Below is a small trained network, with its code and all its weights. Each question gives an input and a class and asks what happens when units are switched off, that is, made to give their printed mean instead of their output.

import numpy as np


def w(rows, s, z=0):
    codes = np.array(rows[::2]) - 128.0
    scale = np.full(codes.shape[1], s)
    scale[-1] = z or s
    return codes * scale


def norm(h):
    return h / np.sqrt((h * h).mean(-1, keepdims=True) + 1e-5)


def f(y):
    return y / 2 * (1 + np.tanh(0.7978845608 * (y + 0.044715 * y**3)))


def log_softmax(a):
    a = a - a.max(-1, keepdims=True)
    return a - np.log(np.exp(a).sum(-1, keepdims=True))


def net(x, mask):
    res = np.array(x, float).reshape(1, 2) / 4 @ E
    u = 0
    for l in range(2):
        y = f(norm(res) @ A[l][:, :-1].T + A[l][:, -1])
        res = res + np.where(mask[u : u + 3], y, B[l][:, -1]) @ B[l][:, :-1]
        u += 3
    return log_softmax(norm(res)[-1] @ U[:, :-1].T + U[:, -1])


A, B = {}, {}
E = w([
[44,117,45,176,244],'x0',
[255,251,11,17,243],'x1',
],0.0035)
A[0] = w([
[200,134,196,58,102,157],'L0N0',
[221,204,170,132,146,2],'L0N1',
[192,208,209,2,40,41],'L0N2',
],0.0063,0.0035)
B[0] = w([
[189,175,135,220,105,221],'L0N0',
[126,123,106,200,2,158],'L0N1',
[230,117,196,135,93,252],'L0N2',
],0.0092,0.0041)
A[1] = w([
[79,63,161,204,71,202],'L1N0',
[144,1,76,184,139,201],'L1N1',
[194,147,111,125,73,4],'L1N2',
],0.0072,0.0032)
B[1] = w([
[56,41,142,145,160,255],'L1N0',
[136,137,188,68,131,194],'L1N1',
[125,207,100,202,2,161],'L1N2',
],0.009,0.005)
U = w([
[118,160,134,172,108,3],'0',
[203,156,67,184,39,31],'1',
[2,31,224,164,121,253],'2',
[42,222,130,154,72,3],'3',
[239,210,237,231,27,253],'4',
[99,210,118,96,195,253],'5',
],0.0065,0.0037)

Each question gives the input, the list of numbers given to net, and the class t.
The units are the neurons (one row each of A and B). Each row of codes is followed by its name. A weight is (code - 128) times the scale printed after its matrix; where a second scale follows, it is the last column's (A, B and U).
mask holds one flag per neuron, layer by layer. A switched-off neuron (its flag False) gives its mean, the last column of its row in B, instead of its output. The means were averaged over made-up inputs and are rounded, as every weight is.
A unit's drop is (log p(t) with every unit on - log p(t) with that unit switched off) / (log p(t) with every unit on - log p(t) with every unit switched off).
The circuit of an input: a set's keep is (log p(t) with only the set's units on - log p(t) with every unit switched off) / (log p(t) with every unit on - log p(t) with every unit switched off). Starting from all 6 units, units are removed one at a time, each time the one whose removal leaves the highest keep (on an exact tie, the one counted first), for as long as the keep stays at least 0.8.
circuit, biggest first: the units of the circuit, biggest drop first
unit that matters most: the unit with the biggest drop
k most important neurons: the k neurons with the biggest drops, biggest first
k most important neurons of layer l: the k neurons of layer l with the biggest drops, biggest first
drop when u is switched off: that unit's drop, to one decimal
input [8,0], class 5: unit that matters most => L1N0
input [1,0], class 5: circuit, biggest first => (L0N1 L1N0 L0N2 L0N0)
input [7,0], class 5: 2 most important neurons => (L1N0 L0N1)
input [2,4], class 5: 2 most important neurons => (L0N2 L0N0)
input [8,-1], class 5: circuit, biggest first => (L0N1 L1N0 L0N2)
input [3,4], class 5: 2 most important neurons of layer 0 => (L0N2 L0N0)
input [-3,-3], class 2: 2 most important neurons => (L1N0 L0N2)
input [1,3], class 5: 3 most important neurons => (L0N2 L0N0 L1N2)
input [-2,-3], class 2: drop when L0N2 is switched off => 0.1
input [3,1], class 5: drop when L0N2 is switched off => 0.1
input [1,-1], class 2: drop when L1N0 is switched off => 0.0
input [4,2], class 5: drop when L1N0 is switched off => 0.3
